Below is a small trained network, with its code and all its weights. Each question gives an input and a class and asks what happens when units are switched off, that is, made to give their printed mean instead of their output.

import numpy as np


def w(rows, s, z=0):
    codes = np.array(rows[::2]) - 128.0
    scale = np.full(codes.shape[1], s)
    scale[-1] = z or s
    return codes * scale


def norm(h):
    return h / np.sqrt((h * h).mean(-1, keepdims=True) + 1e-5)


def f(y):
    return np.maximum(y, 0)


def log_softmax(a):
    a = a - a.max(-1, keepdims=True)
    return a - np.log(np.exp(a).sum(-1, keepdims=True))


def net(x, mask):
    res = np.array(x, float).reshape(1, 7) / 4 @ E
    u = 0
    for l in range(4):
        y = f(norm(res) @ A[l][:, :-1].T + A[l][:, -1])
        res = res + np.where(mask[u : u + 5], y, B[l][:, -1]) @ B[l][:, :-1]
        u += 5
    return log_softmax(norm(res)[-1] @ U[:, :-1].T + U[:, -1])


A, B = {}, {}
E = w([
[126,118,107,98,188,122,110],'x0',
[1,231,167,183,207,80,133],'x1',
[97,101,108,128,182,124,109],'x2',
[226,171,15,233,157,106,48],'x3',
[129,125,136,169,94,124,108],'x4',
[234,157,148,161,124,18,216],'x5',
[113,166,78,50,48,32,70],'x6',
],0.0061)
A[0] = w([
[136,185,18,102,53,10,2,80],'0.n1',
[100,123,160,114,125,201,86,50],'0.n2',
[87,71,128,105,91,74,88,163],'0.n3',
[204,196,126,50,229,125,41,2],'0.n4',
[109,220,137,165,124,170,146,109],'0.n5',
],0.0072,0.0025)
B[0] = w([
[24,150,134,68,1,122,229,255],'0.n1',
[171,210,155,94,132,83,61,162],'0.n2',
[192,149,209,46,13,120,145,172],'0.n3',
[31,131,69,193,154,89,169,160],'0.n4',
[90,86,26,142,65,156,119,172],'0.n5',
],0.0073,0.0072)
A[1] = w([
[121,207,72,81,100,170,12,74],'1.n1',
[136,2,42,107,84,105,111,124],'1.n2',
[192,157,229,221,180,175,110,4],'1.n3',
[174,160,182,163,85,15,222,176],'1.n4',
[167,161,153,203,114,49,192,83],'1.n5',
],0.0069,0.0027)
B[1] = w([
[229,132,144,102,173,48,43,175],'1.n1',
[208,28,107,255,151,194,160,173],'1.n2',
[87,182,136,118,122,202,185,160],'1.n3',
[141,79,150,119,159,125,16,253],'1.n4',
[105,152,79,108,212,119,59,190],'1.n5',
],0.0074,0.0063)
A[2] = w([
[127,151,180,153,59,124,149,194],'2.n1',
[88,247,167,143,164,62,102,109],'2.n2',
[119,139,157,132,94,126,59,100],'2.n3',
[146,101,94,180,145,189,165,249],'2.n4',
[156,172,46,120,125,123,85,175],'2.n5',
],0.011,0.0016)
B[2] = w([
[47,132,108,171,250,131,74,203],'2.n1',
[217,31,36,86,74,239,172,254],'2.n2',
[123,111,66,154,255,141,154,191],'2.n3',
[179,248,192,213,113,112,225,197],'2.n4',
[140,95,183,233,194,58,121,206],'2.n5',
],0.007)
A[3] = w([
[215,90,158,129,98,91,104,143],'3.n1',
[105,90,226,67,153,122,124,44],'3.n2',
[146,209,104,77,57,35,202,8],'3.n3',
[13,150,2,154,191,98,131,57],'3.n4',
[166,69,139,156,193,58,124,171],'3.n5',
],0.0095,0.0015)
B[3] = w([
[101,72,33,127,168,166,149,180],'3.n1',
[155,132,109,180,147,6,107,188],'3.n2',
[151,153,118,42,15,106,178,191],'3.n3',
[144,77,91,116,167,103,148,254],'3.n4',
[63,190,153,130,175,203,2,199],'3.n5',
],0.0098,0.0071)
U = w([
[166,68,55,142,116,170,157,54],'0',
[138,138,87,101,141,145,69,136],'1',
[131,115,121,206,129,5,132,89],'2',
[119,109,99,167,125,101,137,57],'3',
[109,232,174,133,71,127,169,253],'4',
],0.011,0.0024)

Each question gives the input, the list of numbers given to net, and the class t.
The units are the neurons (one row each of A and B). Each row of codes is followed by its name. A weight is (code - 128) times the scale printed after its matrix; where a second scale follows, it is the last column's (A, B and U).
mask holds one flag per neuron, layer by layer. A switched-off neuron (its flag False) gives its mean, the last column of its row in B, instead of its output. The means were averaged over made-up inputs and are rounded, as every weight is.
A unit's drop is (log p(t) with every unit on - log p(t) with that unit switched off) / (log p(t) with every unit on - log p(t) with every unit switched off).
The circuit of an input: a set's keep is (log p(t) with only the set's units on - log p(t) with every unit switched off) / (log p(t) with every unit on - log p(t) with every unit switched off). Starting from the 12 units with the biggest drops (on a tie, the unit counted first), units are removed one at a time, each time the one whose removal leaves the highest keep (on an exact tie, the one counted first), for as long as the keep stays at least 0.8.
circuit, biggest first: the units of the circuit, biggest drop first
most important unit: the unit with the biggest drop
k most important neurons: the k neurons with the biggest drops, biggest first
top k neurons in layer l: the k neurons of layer l with the biggest drops, biggest first
input [-1,8,-6,2,-3,-7,-5], class 0: circuit, biggest first	(2.n2; 3.n5)
input [5,-4,4,8,4,-4,8], class 2: 2 most important neurons	(2.n2; 2.n5)
input [-6,4,2,4,0,8,8], class 1: circuit, biggest first	(1.n5; 2.n2)
input [-3,-4,-1,4,4,6,-7], class 4: most important neuron	(2.n4)
input [4,0,2,-5,3,5,7], class 4: 2 most important neurons	(0.n1; 3.n3)
input [-1,-6,-1,2,4,-6,-8], class 4: circuit, biggest first	(2.n4; 2.n2; 3.n4)
input [2,8,-3,-8,-1,3,6], class 0: top 2 neurons in layer 2	(2.n2; 2.n5)
input [-3,-7,-2,4,-4,8,-2], class 1: circuit, biggest first	(3.n5; 1.n4)
input [-6,-5,2,-6,7,2,5], class 2: 4 most important neurons	(2.n2; 3.n2; 2.n1; 0.n3)
input [-5,-5,5,-7,-6,7,-5], class 1: circuit, biggest first	(0.n1; 3.n5)
input [0,-3,-7,-6,-4,3,-2], class 2: circuit, biggest first	(3.n2; 2.n2)
input [-2,1,8,7,-5,-6,-5], class 2: circuit, biggest first	(2.n2; 2.n5)
input [2,-7,-3,-2,-6,-1,8], class 4: circuit, biggest first	(0.n1; 3.n3)
input [-4,8,3,-7,-4,8,-7], class 0: most important unit	2.n2
input [-6,-6,-4,2,3,4,8], class 4: top 3 neurons in layer 0	(0.n1; 0.n3; 0.n5)
input [5,-6,-8,-8,-2,6,-5], class 2: 3 most important neurons	(3.n2; 2.n2; 0.n5)
input [-3,6,-5,6,8,-4,-7], class 4: circuit, biggest first	(2.n4; 1.n4)
input [0,1,-5,1,4,5,2], class 1: circuit, biggest first	(1.n4; 3.n5)
input [5,4,-1,-8,3,1,6], class 2: 2 most important neurons	(3.n2; 0.n1)
input [3,-4,-2,-8,-1,-7,3], class 2: circuit, biggest first	(3.n2; 2.n2)
input [2,3,0,7,-6,-6,0], class 2: 3 most important neurons	(2.n5; 0.n4; 0.n5)
input [6,3,-5,-5,1,8,6], class 1: most important unit	1.n4
input [0,4,0,-3,-3,0,2], class 0: 2 most important neurons	(2.n2; 0.n1)
